Here is a tiny trained network, its code and every weight. The questions are about switching its units off for an input and a class, where a switched-off unit gives its printed mean instead of its output.

import numpy as np


def w(rows, s, z=0):
    codes = np.array(rows[::2]) - 128.0
    scale = np.full(codes.shape[1], s)
    scale[-1] = z or s
    return codes * scale


def f(y):
    return np.maximum(y, 0)


def log_softmax(a):
    a = a - a.max(-1, keepdims=True)
    return a - np.log(np.exp(a).sum(-1, keepdims=True))


def net(x, mask):
    res = np.array(x, float).reshape(1, 6) / 4 @ E
    y = f(res @ A[0][:, :-1].T + A[0][:, -1])
    res = res + np.where(mask, y, B[0][:, -1]) @ B[0][:, :-1]
    return log_softmax(res[-1] @ U[:, :-1].T + U[:, -1])


A, B = {}, {}
E = w([
[116,106,75,121,168,140,26],'x0',
[107,81,1,116,81,207,110],'x1',
[114,61,126,119,88,24,41],'x2',
[40,179,83,127,53,164,147],'x3',
[87,63,144,179,151,144,175],'x4',
[54,77,218,75,135,87,83],'x5',
],0.0084)
A[0] = w([
[47,140,137,98,27,121,122,207],'N0',
[131,119,136,108,85,95,115,229],'N1',
[161,177,123,138,181,171,208,229],'N2',
[169,171,143,152,180,146,122,98],'N3',
[191,211,156,145,147,192,214,178],'N4',
[100,108,102,124,83,122,86,217],'N5',
[195,185,197,151,108,44,58,232],'N6',
[178,102,6,135,145,195,51,251],'N7',
[97,26,196,175,201,124,164,228],'N8',
],0.011,0.0014)
B[0] = w([
[56,154,123,125,21,142,127,209],'N0',
[115,138,152,67,108,115,135,168],'N1',
[146,205,141,178,173,116,203,221],'N2',
[155,146,118,149,126,97,160,177],'N3',
[190,212,138,201,160,116,232,245],'N4',
[85,140,106,148,120,190,165,181],'N5',
[205,126,105,32,78,38,64,226],'N6',
[127,64,15,114,250,192,96,245],'N7',
[109,42,241,185,145,132,104,224],'N8',
],0.015,0.012)
U = w([
[104,62,250,171,135,125,116,247],'0',
[97,108,66,115,189,205,102,154],'1',
[1,162,127,110,40,184,125,142],'2',
[174,161,154,76,99,86,99,26],'3',
[191,228,170,187,161,121,202,75],'4',
],0.0095,0.0014)

Each question gives the input, the list of numbers given to net, and the class t.
The units are the neurons (one row each of A and B). Each row of codes is followed by its name. A weight is (code - 128) times the scale printed after its matrix; where a second scale follows, it is the last column's (A, B and U).
mask holds one flag per neuron, in row order. A switched-off neuron (its flag False) gives its mean, the last column of its row in B, instead of its output. The means were averaged over made-up inputs and are rounded, as every weight is.
A unit's drop is (log p(t) with every unit on - log p(t) with that unit switched off) / (log p(t) with every unit on - log p(t) with every unit switched off).
The circuit of an input: a set's keep is (log p(t) with only the set's units on - log p(t) with every unit switched off) / (log p(t) with every unit on - log p(t) with every unit switched off). Starting from all 9 units, units are removed one at a time, each time the one whose removal leaves the highest keep (on an exact tie, the one counted first), for as long as the keep stays at least 0.8.
circuit, biggest first: the units of the circuit, biggest drop first
most important unit: the unit with the biggest drop
k most important neurons: the k neurons with the biggest drops, biggest first
drop when u is switched off: that unit's drop, to one decimal
input [-7,-2,3,8,-8,5], class 2: most important unit : N0
input [8,-4,-2,-4,-1,0], class 3: circuit, biggest first : [N6 N4]
input [-5,-3,4,6,1,-4], class 2: 2 most important neurons : [N0 N2]
input [-4,4,-1,1,6,2], class 0: circuit, biggest first : [N8 N4]
input [1,1,-2,0,-3,0], class 1: 2 most important neurons : [N4 N2]
input [6,-2,8,5,-6,-1], class 2: 2 most important neurons : [N0 N5]
input [8,1,6,-5,-2,8], class 3: 2 most important neurons : [N6 N1]
input [-5,8,-1,2,-1,-8], class 1: 2 most important neurons : [N7 N3]
input [-7,-2,8,1,-4,1], class 3: drop when N6 is switched off : 0.8
input [0,6,-5,-8,-3,7], class 1: drop when N4 is switched off : 0.2
input [5,-8,2,7,1,2], class 3: drop when N6 is switched off : 0.9
